Below are the code and all the weights of a small trained network. Each question names an input and a target symbol and asks about switching units off, where a switched-off unit gives its printed mean instead of its output.

import numpy as np


def w(rows, s, z=0):
    codes = np.array(rows[::2]) - 128.0
    scale = np.full(codes.shape[1], s)
    scale[-1] = z or s
    return codes * scale


def f(y):
    return y / 2 * (1 + np.tanh(0.7978845608 * (y + 0.044715 * y**3)))


def softmax(a):
    e = np.exp(a - a.max(-1, keepdims=True))
    return e / e.sum(-1, keepdims=True)


def log_softmax(a):
    a = a - a.max(-1, keepdims=True)
    return a - np.log(np.exp(a).sum(-1, keepdims=True))


def net(x, mask):
    ids = ['βγεθπστφψ'.index(c) for c in x.split()]
    T = len(ids)
    res = E[ids] + P[:T]
    r = res
    for j in range(3):
        rows = slice(3 * j, 3 * j + 3)
        q, k, v = (r @ M[0][rows].T for M in (Q, K, V))
        z = softmax(np.where(np.tri(T) > 0, q @ k.T / 3**0.5, -1e9)) @ v
        o = O[0][rows]
        res = res + np.where(mask[j], z, o[:, -1]) @ o[:, :-1]
    y = f(res @ A[0][:, :-1].T + A[0][:, -1])
    res = res + np.where(mask[3:15], y, B[0][:, -1]) @ B[0][:, :-1]
    return log_softmax(res[-1] @ U[:, :-1].T + U[:, -1])


Q, K, V, O, A, B = {}, {}, {}, {}, {}, {}
E = w([
[100,93,91,246],'β',
[151,21,151,214],'γ',
[90,86,129,141],'ε',
[74,198,183,114],'θ',
[4,112,71,112],'π',
[129,86,119,99],'σ',
[118,27,78,89],'τ',
[179,162,150,127],'φ',
[108,97,169,105],'ψ',
],0.019)
P = w([
[67,9,209,97],'0',
[146,112,145,111],'1',
[139,121,147,110],'2',
[134,130,150,105],'3',
[128,135,151,99],'4',
[122,140,151,99],'5',
],0.015)
Q[0] = w([
[66,101,127,191],'h1',
[155,90,161,221],'h1',
[119,154,153,126],'h1',
[173,88,113,181],'h2',
[229,207,47,134],'h2',
[9,103,106,101],'h2',
[106,92,216,85],'h3',
[139,80,91,10],'h3',
[236,134,133,177],'h3',
],0.014)
K[0] = w([
[165,173,74,171],'h1',
[213,81,138,184],'h1',
[66,163,188,173],'h1',
[90,119,75,153],'h2',
[208,137,52,102],'h2',
[122,43,237,101],'h2',
[2,192,146,118],'h3',
[81,148,24,164],'h3',
[105,33,194,114],'h3',
],0.013)
V[0] = w([
[101,66,184,164],'h1',
[114,186,131,231],'h1',
[211,117,143,143],'h1',
[24,151,115,114],'h2',
[83,103,205,242],'h2',
[112,174,249,79],'h2',
[161,65,45,189],'h3',
[82,135,66,137],'h3',
[152,130,87,33],'h3',
],0.012)
O[0] = w([
[167,202,75,39,251],'h1',
[189,118,187,107,68],'h1',
[73,113,170,44,99],'h1',
[174,209,19,155,170],'h2',
[103,141,177,255,255],'h2',
[254,32,119,131,134],'h2',
[59,164,140,107,140],'h3',
[83,165,60,220,145],'h3',
[82,68,54,76,107],'h3',
],0.009,0.015)
A[0] = w([
[34,155,153,68,25],'n1',
[192,156,76,198,31],'n2',
[160,204,127,162,62],'n3',
[248,170,132,127,215],'n4',
[163,179,169,27,87],'n5',
[126,110,152,1,137],'n6',
[115,62,164,106,219],'n7',
[151,218,85,86,93],'n8',
[120,81,179,162,2],'n9',
[170,147,217,199,66],'n10',
[216,242,150,141,177],'n11',
[157,173,204,46,87],'n12',
],0.0084,0.0064)
B[0] = w([
[131,92,142,141,142],'n1',
[131,115,175,31,235],'n2',
[124,71,90,144,193],'n3',
[87,145,74,155,222],'n4',
[204,179,137,188,155],'n5',
[198,182,193,101,159],'n6',
[89,121,139,21,150],'n7',
[88,68,141,188,197],'n8',
[144,2,19,131,146],'n9',
[169,140,116,74,207],'n10',
[63,70,131,146,246],'n11',
[135,56,161,153,162],'n12',
],0.009,0.013)
U = w([
[133,185,159,129,130],'β',
[123,83,198,163,134],'γ',
[183,138,82,177,136],'ε',
[254,103,113,102,56],'θ',
[81,53,94,65,2],'π',
[161,158,124,48,204],'σ',
[99,225,115,22,212],'τ',
[151,68,170,66,177],'φ',
[213,64,113,112,120],'ψ',
],0.0098,0.0097)

Each question gives the input, a string of symbols that net reads in full, and the target symbol t.
The units are the heads (3 rows each of Q, K, V and O) and the neurons (one row each of A and B). Each row of codes is followed by its name. A weight is (code - 128) times the scale printed after its matrix; where a second scale follows, it is the last column's (O, A, B and U).
mask holds one flag per unit, heads first, then neurons. A switched-off unit (its flag False) gives its mean, the last column of its rows in O or B, instead of its output. The means were averaged over made-up inputs and are rounded, as every weight is.
A unit's drop is (log p(t) with every unit on - log p(t) with that unit switched off) / (log p(t) with every unit on - log p(t) with every unit switched off).
most important unit: the unit with the biggest drop
k most important neurons: the k neurons with the biggest drops, biggest first
which heads matter: for each layer, one digit per head in row order, 1 if its drop is at least 0.15 and else 0, layers parted by /
input γ τ ψ π π σ, target γ: 3 most important neurons : n4; n2; n5
input γ ε π γ π τ, target γ: which heads matter : 010
input φ γ τ θ, target ψ: which heads matter : 011
input π π γ γ, target π: 2 most important neurons : n2; n11
input γ τ ψ θ, target γ: which heads matter : 010
input π γ γ β, target γ: 2 most important neurons : n11; n8
input γ π τ ψ, target ε: 2 most important neurons : n11; n2
input τ τ γ γ γ, target τ: which heads matter : 000
input τ π τ θ θ, target ψ: most important unit : h3
input σ ε π γ γ σ, target ε: which heads matter : 101
input γ β ψ ψ φ, target γ: which heads matter : 001
input γ γ γ, target φ: which heads matter : 111
input τ γ π, target ε: 2 most important neurons : n7; n10
input γ γ φ π τ ψ, target γ: most important unit : h2
input ε π γ θ γ σ, target ε: which heads matter : 001
input σ ε φ, target θ: 4 most important neurons : n5; n6; n2; n12
input φ τ γ ψ, target φ: which heads matter : 111
input τ γ τ, target τ: which heads matter : 010
input τ γ φ σ, target τ: which heads matter : 110
input β φ β γ σ, target γ: most important unit : h3
input π γ σ ε, target π: 3 most important neurons : n2; n11; n8
